Below are the code and all the weights of a small trained network. Each question names an input and a target symbol and asks about switching units off, where a switched-off unit gives its printed mean instead of its output.

import numpy as np


def w(rows, s, z=0):
    codes = np.array(rows[::2]) - 128.0
    scale = np.full(codes.shape[1], s)
    scale[-1] = z or s
    return codes * scale


def f(y):
    return y / 2 * (1 + np.tanh(0.7978845608 * (y + 0.044715 * y**3)))


def softmax(a):
    e = np.exp(a - a.max(-1, keepdims=True))
    return e / e.sum(-1, keepdims=True)


def log_softmax(a):
    a = a - a.max(-1, keepdims=True)
    return a - np.log(np.exp(a).sum(-1, keepdims=True))


def net(x, mask):
    ids = ['ΔΛΞΠΣΦβγζηθμτψ'.index(c) for c in x.split()]
    T = len(ids)
    res = E[ids] + P[:T]
    u = 0
    for l in range(3):
        q, k, v = (res @ M[l].T for M in (Q, K, V))
        z = softmax(np.where(np.tri(T) > 0, q @ k.T / 4**0.5, -1e9)) @ v
        res = res + np.where(mask[u], z, O[l][:, -1]) @ O[l][:, :-1]
        u += 1
        y = f(res @ A[l][:, :-1].T + A[l][:, -1])
        res = res + np.where(mask[u : u + 4], y, B[l][:, -1]) @ B[l][:, :-1]
        u += 4
    return log_softmax(res[-1] @ U[:, :-1].T + U[:, -1])


Q, K, V, O, A, B = {}, {}, {}, {}, {}, {}
E = w([
[173,8,159],'Δ',
[72,117,112],'Λ',
[151,182,54],'Ξ',
[49,134,151],'Π',
[194,191,174],'Σ',
[92,168,221],'Φ',
[140,150,112],'β',
[139,157,155],'γ',
[143,159,158],'ζ',
[141,172,148],'η',
[88,135,151],'θ',
[126,220,146],'μ',
[171,134,106],'τ',
[167,233,152],'ψ',
],0.012)
P = w([
[100,6,171],'0',
[127,30,165],'1',
[142,25,172],'2',
[162,65,187],'3',
[170,93,200],'4',
[192,80,211],'5',
[203,95,225],'6',
[207,103,222],'7',
[219,116,216],'8',
[225,119,216],'9',
[228,133,224],'10',
[243,138,233],'11',
[248,136,242],'12',
[247,154,214],'13',
],0.0012)
Q[0] = w([
[191,183,198],'L0H1',
[120,134,144],'L0H1',
[255,133,79],'L0H1',
[137,119,110],'L0H1',
],0.026)
K[0] = w([
[186,88,233],'L0H1',
[120,135,149],'L0H1',
[253,36,116],'L0H1',
[134,124,115],'L0H1',
],0.027)
V[0] = w([
[136,155,129],'L0H1',
[177,252,136],'L0H1',
[125,117,119],'L0H1',
[119,87,115],'L0H1',
],0.0042)
O[0] = w([
[123,147,103,94],'L0H1',
[112,217,2,2],'L0H1',
[132,123,142,116],'L0H1',
[132,96,160,150],'L0H1',
],0.0048,0.00033)
A[0] = w([
[107,155,243,51],'L0N1',
[120,231,84,35],'L0N2',
[5,176,125,251],'L0N3',
[210,179,128,240],'L0N4',
],0.016,0.0011)
B[0] = w([
[123,208,225,225],'L0N1',
[253,192,204,177],'L0N2',
[34,145,180,229],'L0N3',
[66,190,75,254],'L0N4',
],0.016,0.0035)
Q[1] = w([
[217,31,142],'L1H1',
[2,66,47],'L1H1',
[205,139,165],'L1H1',
[28,95,65],'L1H1',
],0.0098)
K[1] = w([
[27,253,188],'L1H1',
[168,87,229],'L1H1',
[89,164,92],'L1H1',
[169,78,191],'L1H1',
],0.012)
V[1] = w([
[244,3,253],'L1H1',
[93,160,97],'L1H1',
[103,153,124],'L1H1',
[226,23,222],'L1H1',
],0.0028)
O[1] = w([
[233,253,169,5],'L1H1',
[106,106,116,160],'L1H1',
[107,97,107,149],'L1H1',
[218,236,178,26],'L1H1',
],0.0046,0.0021)
A[1] = w([
[101,72,7,22],'L1N1',
[143,117,73,28],'L1N2',
[135,127,157,5],'L1N3',
[96,106,64,255],'L1N4',
],0.017,0.0032)
B[1] = w([
[146,227,108,249],'L1N1',
[93,168,252,159],'L1N2',
[106,138,159,161],'L1N3',
[88,26,89,255],'L1N4',
],0.02,0.0055)
Q[2] = w([
[245,194,171],'L2H1',
[77,100,52],'L2H1',
[104,130,79],'L2H1',
[143,139,141],'L2H1',
],0.011)
K[2] = w([
[244,1,177],'L2H1',
[71,178,47],'L2H1',
[111,165,61],'L2H1',
[142,114,137],'L2H1',
],0.0083)
V[2] = w([
[48,197,107],'L2H1',
[45,187,201],'L2H1',
[137,115,116],'L2H1',
[252,33,205],'L2H1',
],0.0028)
O[2] = w([
[178,72,198,214],'L2H1',
[137,3,191,215],'L2H1',
[115,145,107,115],'L2H1',
[30,180,4,2],'L2H1',
],0.0037,0.0056)
A[2] = w([
[173,214,6,43],'L2N1',
[225,90,71,250],'L2N2',
[166,119,9,222],'L2N3',
[203,183,185,56],'L2N4',
],0.013,0.0027)
B[2] = w([
[52,107,57,254],'L2N1',
[133,250,135,157],'L2N2',
[161,176,227,201],'L2N3',
[208,78,101,251],'L2N4',
],0.021,0.0081)
U = w([
[145,97,138,107],'Δ',
[105,1,132,177],'Λ',
[179,170,82,88],'Ξ',
[70,112,234,2],'Π',
[140,76,74,80],'Σ',
[163,60,211,82],'Φ',
[178,232,180,175],'β',
[155,86,127,170],'γ',
[155,93,122,142],'ζ',
[157,81,114,133],'η',
[121,93,178,119],'θ',
[196,109,135,101],'μ',
[61,159,99,164],'τ',
[176,80,98,105],'ψ',
],0.0066,0.0072)

Each question gives the input, a string of symbols that net reads in full, and the target symbol t.
The units are the heads (4 rows each of Q, K, V and O) and the neurons (one row each of A and B). Each row of codes is followed by its name. A weight is (code - 128) times the scale printed after its matrix; where a second scale follows, it is the last column's (O, A, B and U).
mask holds one flag per unit, layer by layer, with each layer's heads first. A switched-off unit (its flag False) gives its mean, the last column of its rows in O or B, instead of its output. The means were averaged over made-up inputs and are rounded, as every weight is.
A unit's drop is (log p(t) with every unit on - log p(t) with that unit switched off) / (log p(t) with every unit on - log p(t) with every unit switched off).
top k neurons: the k neurons with the biggest drops, biggest first
top k neurons in layer l: the k neurons of layer l with the biggest drops, biggest first
drop when u is switched off: that unit's drop, to one decimal
input τ Λ Φ Λ τ τ τ Λ Ξ τ Δ, target β: top neuron in layer 0 => L0N3
input Ξ Ξ τ Ξ Δ τ Λ Λ Φ Φ Λ μ τ, target β: top 3 neurons in layer 2 => L2N2, L2N1, L2N4
input Φ Λ τ Ξ Λ Π Δ Φ τ θ, target β: top 4 neurons => L1N4, L0N2, L2N1, L0N3
input ψ η β Λ, target Λ: top 3 neurons => L0N3, L0N1, L0N4
input τ Λ τ Σ, target Σ: top 4 neurons => L0N2, L2N1, L0N4, L2N4
input Λ Π β Λ Λ η τ Δ τ Π τ Π Π, target β: top 2 neurons in layer 0 => L0N4, L0N3
input Π τ τ Δ μ μ θ Π τ Φ Π, target β: top 2 neurons => L1N4, L2N1
input Δ τ τ τ, target β: top 3 neurons in layer 2 => L2N3, L2N2, L2N4
input Λ τ τ τ τ τ Ξ, target Ξ: top 3 neurons in layer 0 => L0N2, L0N3, L0N1
input τ τ η Φ Λ Ξ τ γ τ Λ, target Λ: top 3 neurons => L0N3, L0N1, L0N2
input Φ β θ Φ Λ Π Ξ, target Ξ: top 3 neurons in layer 2 => L2N1, L2N2, L2N4
input γ Δ ψ β τ Λ β Λ τ Φ τ θ, target β: top 2 neurons => L1N4, L2N1
input τ τ τ Φ, target Φ: top 4 neurons => L0N1, L2N4, L1N1, L1N4
input τ τ Π, target Π: top 2 neurons => L0N3, L2N4
input τ Φ τ Π Ξ β τ τ τ τ ψ τ Λ Φ, target Φ: top neuron in layer 2 => L2N4
input Π τ τ Π τ β θ γ τ τ Ξ Λ Λ β, target β: top 3 neurons => L0N1, L2N2, L2N1
input η Φ τ Φ τ β τ μ, target μ: top 2 neurons in layer 0 => L0N2, L0N1
input τ θ Σ μ Π τ θ τ ζ γ Λ Π, target Π: drop when L0N3 is switched off => 0.6
input τ τ τ β, target β: drop when L2N2 is switched off => 0.4
input μ τ τ Σ β τ τ τ Σ τ τ Φ γ τ, target τ: drop when L2N1 is switched off => 0.5
input Λ β ψ Φ τ τ τ μ Ξ τ μ τ τ, target τ: top neuron => L1N1
